Here is a tiny trained network, its code and every weight. The questions are about switching its units off for an input and a target symbol, where a switched-off unit gives its printed mean instead of its output.

import numpy as np


def w(rows, s, z=0):
    codes = np.array(rows[::2]) - 128.0
    scale = np.full(codes.shape[1], s)
    scale[-1] = z or s
    return codes * scale


def norm(h):
    return h / np.sqrt((h * h).mean(-1, keepdims=True) + 1e-5)


def f(y):
    return np.maximum(y, 0)


def softmax(a):
    e = np.exp(a - a.max(-1, keepdims=True))
    return e / e.sum(-1, keepdims=True)


def log_softmax(a):
    a = a - a.max(-1, keepdims=True)
    return a - np.log(np.exp(a).sum(-1, keepdims=True))


def net(x, mask):
    ids = ['αβδεζλμπστφω'.index(c) for c in x.split()]
    T = len(ids)
    res = E[ids] + P[:T]
    r = norm(res)
    for j in range(3):
        rows = slice(2 * j, 2 * j + 2)
        q, k, v = (r @ M[0][rows].T for M in (Q, K, V))
        z = softmax(np.where(np.tri(T) > 0, q @ k.T / 2**0.5, -1e9)) @ v
        o = O[0][rows]
        res = res + np.where(mask[j], z, o[:, -1]) @ o[:, :-1]
    y = f(norm(res) @ A[0][:, :-1].T + A[0][:, -1])
    res = res + np.where(mask[3:15], y, B[0][:, -1]) @ B[0][:, :-1]
    return log_softmax(norm(res)[-1] @ U[:, :-1].T + U[:, -1])


Q, K, V, O, A, B = {}, {}, {}, {}, {}, {}
E = w([
[222,104,120,94],'α',
[142,201,183,144],'β',
[197,164,120,123],'δ',
[78,45,130,254],'ε',
[167,174,131,151],'ζ',
[230,127,87,86],'λ',
[161,205,116,142],'μ',
[191,167,97,134],'π',
[194,107,162,71],'σ',
[161,170,196,135],'τ',
[179,179,150,129],'φ',
[165,166,142,140],'ω',
],0.0098)
P = w([
[72,81,111,73],'0',
[125,241,94,251],'1',
[142,148,176,59],'2',
[192,122,146,170],'3',
[86,208,85,164],'4',
[135,134,192,63],'5',
[190,122,148,178],'6',
[96,193,82,126],'7',
[139,130,197,61],'8',
[181,119,147,177],'9',
[56,221,91,139],'10',
[145,139,204,30],'11',
],0.016)
Q[0] = w([
[91,100,149,5],'H0',
[17,219,138,171],'H0',
[105,139,213,63],'H1',
[243,73,201,153],'H1',
[98,110,34,157],'H2',
[82,113,184,64],'H2',
],0.026)
K[0] = w([
[94,94,99,49],'H0',
[118,230,162,96],'H0',
[110,110,77,40],'H1',
[128,146,157,3],'H1',
[160,179,142,113],'H2',
[121,157,117,81],'H2',
],0.034)
V[0] = w([
[43,184,176,199],'H0',
[121,234,54,94],'H0',
[159,98,129,253],'H1',
[152,118,183,143],'H1',
[102,19,120,250],'H2',
[57,93,109,155],'H2',
],0.037)
O[0] = w([
[141,126,22,151,114],'H0',
[41,183,122,183,178],'H0',
[87,175,169,66,5],'H1',
[81,96,106,110,126],'H1',
[253,166,173,207,142],'H2',
[215,107,97,162,134],'H2',
],0.029,0.019)
A[0] = w([
[85,110,132,56,87],'N0',
[128,79,99,99,44],'N1',
[69,149,169,177,113],'N2',
[101,144,37,93,226],'N3',
[130,176,212,93,145],'N4',
[167,143,158,169,181],'N5',
[121,253,99,174,141],'N6',
[135,105,136,53,93],'N7',
[116,89,46,133,34],'N8',
[172,137,149,89,165],'N9',
[172,129,92,142,95],'N10',
[144,116,88,93,255],'N11',
],0.036,0.0057)
B[0] = w([
[116,133,128,182,173],'N0',
[101,108,173,111,178],'N1',
[143,109,89,178,214],'N2',
[205,169,147,121,224],'N3',
[108,222,146,114,166],'N4',
[108,135,95,106,202],'N5',
[135,184,254,94,250],'N6',
[186,118,136,124,155],'N7',
[83,190,115,85,194],'N8',
[129,164,103,158,167],'N9',
[159,86,104,117,187],'N10',
[138,110,162,164,173],'N11',
],0.07,0.016)
U = w([
[181,210,212,107,85],'α',
[168,182,87,41,78],'β',
[84,110,154,198,110],'δ',
[238,167,100,184,77],'ε',
[111,127,79,97,225],'ζ',
[105,186,182,214,116],'λ',
[90,205,52,152,194],'μ',
[96,130,109,214,141],'π',
[155,70,245,140,27],'σ',
[170,124,154,15,66],'τ',
[49,138,154,91,252],'φ',
[107,105,110,86,216],'ω',
],0.013,0.0037)

Each question gives the input, a string of symbols that net reads in full, and the target symbol t.
The units are the heads (2 rows each of Q, K, V and O) and the neurons (one row each of A and B). Each row of codes is followed by its name. A weight is (code - 128) times the scale printed after its matrix; where a second scale follows, it is the last column's (O, A, B and U).
mask holds one flag per unit, heads first, then neurons. A switched-off unit (its flag False) gives its mean, the last column of its rows in O or B, instead of its output. The means were averaged over made-up inputs and are rounded, as every weight is.
A unit's drop is (log p(t) with every unit on - log p(t) with that unit switched off) / (log p(t) with every unit on - log p(t) with every unit switched off).
The circuit of an input: a set's keep is (log p(t) with only the set's units on - log p(t) with every unit switched off) / (log p(t) with every unit on - log p(t) with every unit switched off). Starting from the 12 units with the biggest drops (on a tie, the unit counted first), units are removed one at a time, each time the one whose removal leaves the highest keep (on an exact tie, the one counted first), for as long as the keep stays at least 0.8.
circuit, biggest first: the units of the circuit, biggest drop first
most important unit: the unit with the biggest drop
top k neurons: the k neurons with the biggest drops, biggest first
which heads matter: for each layer, one digit per head in row order, 1 if its drop is at least 0.15 and else 0, layers parted by /
drop when u is switched off: that unit's drop, to one decimal
input β ε α δ λ μ ε σ ω, target β: circuit, biggest first => N8; H2; N3; N6
input φ τ μ ζ σ α β φ α α ζ ε, target φ: circuit, biggest first => H2
input μ φ ζ, target μ: circuit, biggest first => H2; N6
input π φ σ μ, target μ: circuit, biggest first => H1; N6; N8
input φ β α, target φ: top 3 neurons => N8; N6; N1
input β ω ε σ α τ μ τ φ, target β: top 2 neurons => N8; N3
input μ α σ, target μ: which heads matter => 101
input ω β ε α σ ε ζ β σ μ, target ε: which heads matter => 001
input ζ σ ζ μ δ μ τ π ε σ, target ε: top 2 neurons => N6; N9
input π σ β φ β ε τ σ β, target π: which heads matter => 111
input λ φ φ β β α ζ, target ζ: which heads matter => 110
input σ ε μ ω β β σ β ζ, target σ: which heads matter => 111
input ε μ ε μ α σ ε σ σ, target ε: which heads matter => 001
input π φ μ ε φ π σ φ λ, target π: top 2 neurons => N6; N3
input σ μ π β α β τ π φ ε μ ε, target σ: most important unit => H0
input λ φ τ α φ ε σ σ α, target λ: top 3 neurons => N4; N6; N3
input μ ε μ σ σ ε, target μ: top 2 neurons => N8; N6
input β λ ω, target β: top 3 neurons => N8; N3; N6
input τ φ ζ τ, target τ: top 2 neurons => N8; N1
input ε β μ ε σ μ μ ε τ μ φ τ, target ε: drop when H2 is switched off => 0.4
input λ σ ζ ε α β ε φ σ ω, target ε: drop when H0 is switched off => 0.1
input σ δ α, target σ: drop when N10 is switched off => 0.0
